Below is a small trained network, with its code and all its weights. Each question gives an input and a target symbol and asks what happens when units are switched off, that is, made to give their printed mean instead of their output.

import numpy as np


def w(rows, s, z=0):
    codes = np.array(rows[::2]) - 128.0
    scale = np.full(codes.shape[1], s)
    scale[-1] = z or s
    return codes * scale


def f(y):
    return np.maximum(y, 0)


def softmax(a):
    e = np.exp(a - a.max(-1, keepdims=True))
    return e / e.sum(-1, keepdims=True)


def log_softmax(a):
    a = a - a.max(-1, keepdims=True)
    return a - np.log(np.exp(a).sum(-1, keepdims=True))


def net(x, mask):
    ids = ['αγδλμξφω'.index(c) for c in x.split()]
    T = len(ids)
    res = E[ids] + P[:T]
    q, k, v = (res @ M[0].T for M in (Q, K, V))
    z = softmax(np.where(np.tri(T) > 0, q @ k.T / 3**0.5, -1e9)) @ v
    res = res + np.where(mask[0], z, O[0][:, -1]) @ O[0][:, :-1]
    y = f(res @ A[0][:, :-1].T + A[0][:, -1])
    res = res + np.where(mask[1:9], y, B[0][:, -1]) @ B[0][:, :-1]
    return log_softmax(res[-1] @ U[:, :-1].T + U[:, -1])


Q, K, V, O, A, B = {}, {}, {}, {}, {}, {}
E = w([
[91,107,116,155,161],'α',
[121,77,195,127,178],'γ',
[153,189,160,55,193],'δ',
[161,119,79,175,83],'λ',
[143,111,138,134,178],'μ',
[238,184,84,130,109],'ξ',
[16,252,76,102,210],'φ',
[49,63,144,134,182],'ω',
],0.012)
P = w([
[147,135,100,159,163],'0',
[100,137,156,82,50],'1',
[118,124,144,151,125],'2',
[162,154,128,162,130],'3',
[126,122,36,60,143],'4',
[116,125,150,162,124],'5',
[170,161,129,169,135],'6',
[93,192,159,50,6],'7',
[115,130,154,172,127],'8',
[178,165,132,178,143],'9',
[105,73,46,33,137],'10',
[113,133,160,182,128],'11',
],0.022)
Q[0] = w([
[159,111,134,74,111],'H0',
[72,144,162,60,4],'H0',
[134,96,33,100,168],'H0',
],0.033)
K[0] = w([
[167,124,132,82,145],'H0',
[136,37,4,80,133],'H0',
[96,187,148,76,89],'H0',
],0.03)
V[0] = w([
[194,96,54,163,65],'H0',
[132,28,160,133,117],'H0',
[6,122,53,212,76],'H0',
],0.018)
O[0] = w([
[115,86,48,130,194,4],'H0',
[107,72,166,111,133,2],'H0',
[5,133,124,190,112,137],'H0',
],0.02,0.0074)
A[0] = w([
[129,151,140,176,147,96],'N0',
[151,18,132,170,96,165],'N1',
[182,111,172,222,184,93],'N2',
[114,120,141,92,87,3],'N3',
[141,123,189,187,254,90],'N4',
[177,154,131,163,177,160],'N5',
[177,144,138,171,159,19],'N6',
[132,23,131,137,97,19],'N7',
],0.023,0.013)
B[0] = w([
[188,132,93,114,117,197],'N0',
[61,78,60,101,137,162],'N1',
[184,66,50,127,96,190],'N2',
[135,225,148,179,242,148],'N3',
[107,253,225,92,168,163],'N4',
[124,84,165,181,86,252],'N5',
[59,186,111,88,194,204],'N6',
[234,195,171,182,131,139],'N7',
],0.023,0.025)
U = w([
[62,122,160,83,71,173],'α',
[186,146,112,93,202,75],'γ',
[144,129,226,108,92,112],'δ',
[127,130,71,99,181,69],'λ',
[167,112,111,2,134,254],'μ',
[155,89,143,139,132,229],'ξ',
[146,153,115,129,123,44],'φ',
[115,134,151,178,166,26],'ω',
],0.0089)

Each question gives the input, a string of symbols that net reads in full, and the target symbol t.
The units are the heads (3 rows each of Q, K, V and O) and the neurons (one row each of A and B). Each row of codes is followed by its name. A weight is (code - 128) times the scale printed after its matrix; where a second scale follows, it is the last column's (O, A, B and U).
mask holds one flag per unit, heads first, then neurons. A switched-off unit (its flag False) gives its mean, the last column of its rows in O or B, instead of its output. The means were averaged over made-up inputs and are rounded, as every weight is.
A unit's drop is (log p(t) with every unit on - log p(t) with that unit switched off) / (log p(t) with every unit on - log p(t) with every unit switched off).
The circuit of an input: a set's keep is (log p(t) with only the set's units on - log p(t) with every unit switched off) / (log p(t) with every unit on - log p(t) with every unit switched off). Starting from all 9 units, units are removed one at a time, each time the one whose removal leaves the highest keep (on an exact tie, the one counted first), for as long as the keep stays at least 0.8.
units of the circuit, in order: the units of the circuit, biggest drop first
unit that matters most: the unit with the biggest drop
k most important neurons: the k neurons with the biggest drops, biggest first
input ξ γ α μ ξ ω ξ μ δ, target δ: 3 most important neurons -> N4, N6, N1
input ξ φ δ δ μ, target φ: units of the circuit, in order -> H0, N5, N0, N6
input δ ω ω δ λ α λ, target ξ: unit that matters most -> N5
input α μ φ ξ ω ω, target ω: 3 most important neurons -> N3, N7, N2
input γ γ α δ ξ φ φ ω δ α ξ, target ω: units of the circuit, in order -> H0, N3
input φ ξ φ ξ λ δ φ ξ φ δ α, target ξ: 3 most important neurons -> N5, N6, N4
input δ μ γ μ φ μ δ δ φ ξ γ, target δ: units of the circuit, in order -> H0, N5
input δ λ δ μ α μ δ γ δ α ξ, target γ: units of the circuit, in order -> H0, N3
input γ γ α ω, target μ: 2 most important neurons -> N5, N1
input δ γ α λ ω α α ξ γ α, target μ: units of the circuit, in order -> N5, H0
input ξ δ δ δ ξ α α, target ξ: 3 most important neurons -> N5, N2, N4
input ξ δ ξ, target ξ: units of the circuit, in order -> N5, H0
input λ ξ δ γ λ λ α λ ω δ φ, target λ: 2 most important neurons -> N5, N4
input α λ α, target α: units of the circuit, in order -> H0
input ω φ α φ δ, target φ: units of the circuit, in order -> H0, N5, N0, N6
input μ δ δ α α ξ γ α γ ξ, target μ: units of the circuit, in order -> H0, N2
input φ δ ξ λ γ ξ ξ μ, target γ: 2 most important neurons -> N5, N3
input ω δ λ, target λ: units of the circuit, in order -> H0, N5
input α φ δ δ ω μ δ φ δ ξ μ δ, target δ: 3 most important neurons -> N4, N5, N1
input μ λ δ ω α, target λ: units of the circuit, in order -> H0
input ξ δ ω α φ, target δ: 2 most important neurons -> N5, N2
input α γ γ δ γ γ λ ξ λ δ φ, target ξ: 3 most important neurons -> N5, N6, N4
